Below are the code and all the weights of a small trained network. Each question names an input and a class and asks about switching units off, where a switched-off unit gives its printed mean instead of its output.

import numpy as np


def w(rows, s, z=0):
    codes = np.array(rows[::2]) - 128.0
    scale = np.full(codes.shape[1], s)
    scale[-1] = z or s
    return codes * scale


def f(y):
    return y / 2 * (1 + np.tanh(0.7978845608 * (y + 0.044715 * y**3)))


def log_softmax(a):
    a = a - a.max(-1, keepdims=True)
    return a - np.log(np.exp(a).sum(-1, keepdims=True))


def net(x, mask):
    res = np.array(x, float).reshape(1, 8) / 4 @ E
    y = f(res @ A[0][:, :-1].T + A[0][:, -1])
    res = res + np.where(mask, y, B[0][:, -1]) @ B[0][:, :-1]
    return log_softmax(res[-1] @ U[:, :-1].T + U[:, -1])


A, B = {}, {}
E = w([
[173,117,93,119,239,154,85,34,14,239,155],'x0',
[107,154,85,83,91,98,110,130,90,150,97],'x1',
[125,87,139,147,142,115,102,150,160,149,68],'x2',
[137,109,130,117,159,128,116,166,151,132,124],'x3',
[108,133,116,113,137,124,120,140,121,124,151],'x4',
[165,123,140,142,118,135,128,122,134,132,96],'x5',
[174,61,11,210,197,16,222,137,61,38,59],'x6',
[61,232,204,119,239,146,136,142,91,78,2],'x7',
],0.009)
A[0] = w([
[130,112,81,125,127,80,197,149,136,62,106,148],'n1',
[120,175,146,145,152,129,101,145,109,74,122,47],'n2',
[126,172,173,122,87,157,88,158,156,165,153,147],'n3',
[146,114,120,125,132,121,117,103,150,137,127,108],'n4',
[108,162,214,75,98,180,94,119,166,216,158,162],'n5',
[123,118,126,114,80,131,138,161,150,85,125,33],'n6',
[122,145,133,97,150,110,152,120,115,98,177,103],'n7',
[154,99,83,159,150,119,181,122,97,80,111,150],'n8',
[124,134,154,126,88,169,133,106,109,134,118,145],'n9',
[174,20,70,127,32,112,152,141,159,184,215,96],'n10',
[102,246,177,124,221,134,141,131,110,87,57,105],'n11',
[146,83,77,151,122,117,107,100,157,159,161,84],'n12',
[162,95,102,123,230,154,124,70,57,248,151,3],'n13',
[142,139,126,119,136,132,141,118,130,119,113,158],'n14',
[107,95,110,130,126,116,162,119,106,124,112,149],'n15',
[158,122,121,97,137,104,127,140,126,106,123,100],'n16',
[122,131,137,136,137,121,145,114,142,127,163,130],'n17',
[107,148,163,115,176,130,167,121,127,131,92,78],'n18',
[152,87,92,134,157,86,178,118,104,79,116,172],'n19',
[119,136,136,95,113,138,167,145,153,187,128,195],'n20',
[111,135,134,120,43,114,162,200,190,26,122,41],'n21',
[150,110,56,139,160,92,139,125,106,80,113,171],'n22',
[149,89,78,150,173,119,106,125,74,93,128,119],'n23',
],0.014,0.0042)
B[0] = w([
[142,119,114,182,142,132,109,127,150,185,163,204],'n1',
[155,130,129,86,133,134,122,119,96,120,76,157],'n2',
[126,99,97,181,145,114,123,132,118,184,164,199],'n3',
[86,160,88,93,103,113,110,107,98,143,152,137],'n4',
[147,110,94,196,130,143,106,154,141,228,188,246],'n5',
[120,199,127,128,103,97,140,47,105,118,121,163],'n6',
[135,88,131,152,111,129,114,141,147,145,68,139],'n7',
[111,119,108,135,137,112,97,162,137,191,165,201],'n8',
[114,102,141,131,192,117,113,162,163,138,128,154],'n9',
[130,98,136,4,126,181,133,195,73,69,69,250],'n10',
[141,84,126,13,106,177,141,184,86,71,116,237],'n11',
[120,123,124,80,114,163,142,168,97,92,135,179],'n12',
[107,203,161,183,111,36,161,27,175,36,74,247],'n13',
[123,118,148,127,131,133,112,145,131,129,127,137],'n14',
[146,118,142,133,147,164,132,125,147,141,156,156],'n15',
[108,115,150,148,125,130,140,143,134,139,144,137],'n16',
[124,123,118,118,140,107,102,147,131,145,93,135],'n17',
[100,127,109,75,92,140,136,164,100,107,114,167],'n18',
[130,114,123,152,128,158,111,126,121,197,163,205],'n19',
[146,105,166,160,164,171,142,125,155,136,151,158],'n20',
[112,190,153,177,136,51,146,30,160,53,83,225],'n21',
[139,100,140,166,143,161,123,152,151,164,174,203],'n22',
[141,140,122,171,124,130,113,127,145,179,139,189],'n23',
],0.015,0.023)
U = w([
[129,93,108,184,124,158,76,159,148,254,165,251],'0',
[112,86,143,15,80,193,131,200,54,97,58,51],'1',
[88,199,169,167,94,55,143,44,166,105,68,64],'2',
],0.0087,0.0012)

Each question gives the input, the list of numbers given to net, and the class t.
The units are the neurons (one row each of A and B). Each row of codes is followed by its name. A weight is (code - 128) times the scale printed after its matrix; where a second scale follows, it is the last column's (A, B and U).
mask holds one flag per neuron, in row order. A switched-off neuron (its flag False) gives its mean, the last column of its row in B, instead of its output. The means were averaged over made-up inputs and are rounded, as every weight is.
A unit's drop is (log p(t) with every unit on - log p(t) with that unit switched off) / (log p(t) with every unit on - log p(t) with every unit switched off).
The circuit of an input: a set's keep is (log p(t) with only the set's units on - log p(t) with every unit switched off) / (log p(t) with every unit on - log p(t) with every unit switched off). Starting from the 12 units with the biggest drops (on a tie, the unit counted first), units are removed one at a time, each time the one whose removal leaves the highest keep (on an exact tie, the one counted first), for as long as the keep stays at least 0.8.
circuit, biggest first: the units of the circuit, biggest drop first
unit that matters most: the unit with the biggest drop
k most important neurons: the k neurons with the biggest drops, biggest first
drop when u is switched off: that unit's drop, to one decimal
input [-3,3,-7,-2,4,-7,5,7], class 1: circuit, biggest first : n11
input [-6,1,6,3,-5,-6,7,7], class 0: 2 most important neurons : n1; n10
input [-7,-1,8,7,-3,0,-6,-3], class 2: 2 most important neurons : n21; n6
input [-6,4,-6,1,-2,8,-8,7], class 0: 2 most important neurons : n5; n10
input [-7,-3,-2,-3,-4,4,-1,8], class 1: 2 most important neurons : n11; n13
input [-7,-3,3,-1,3,8,3,-8], class 1: 2 most important neurons : n10; n13
input [-2,5,8,7,7,7,6,6], class 0: 3 most important neurons : n10; n1; n22
input [-3,-6,3,4,8,7,2,3], class 1: 3 most important neurons : n13; n5; n11
input [-2,3,8,-1,-4,8,0,0], class 2: 2 most important neurons : n10; n5
input [-8,3,-7,6,2,-7,-4,-7], class 2: 2 most important neurons : n21; n11
input [-4,-4,-8,1,1,5,-3,-4], class 1: 3 most important neurons : n10; n13; n1
input [-5,0,8,5,-8,-2,-3,5], class 1: 3 most important neurons : n11; n13; n18
input [6,0,8,3,-7,8,3,-5], class 2: 2 most important neurons : n13; n11
input [-6,-2,-8,5,6,-1,3,7], class 1: unit that matters most : n11
input [3,4,-1,-1,8,3,5,-7], class 1: drop when n10 is switched off : 4.1
input [-4,7,-3,4,-1,1,8,7], class 0: drop when n1 is switched off : 1.3
input [6,4,4,-1,-1,6,-4,1], class 2: drop when n13 is switched off : 2.4
input [-4,7,2,1,-8,-1,-8,5], class 0: drop when n5 is switched off : 0.7
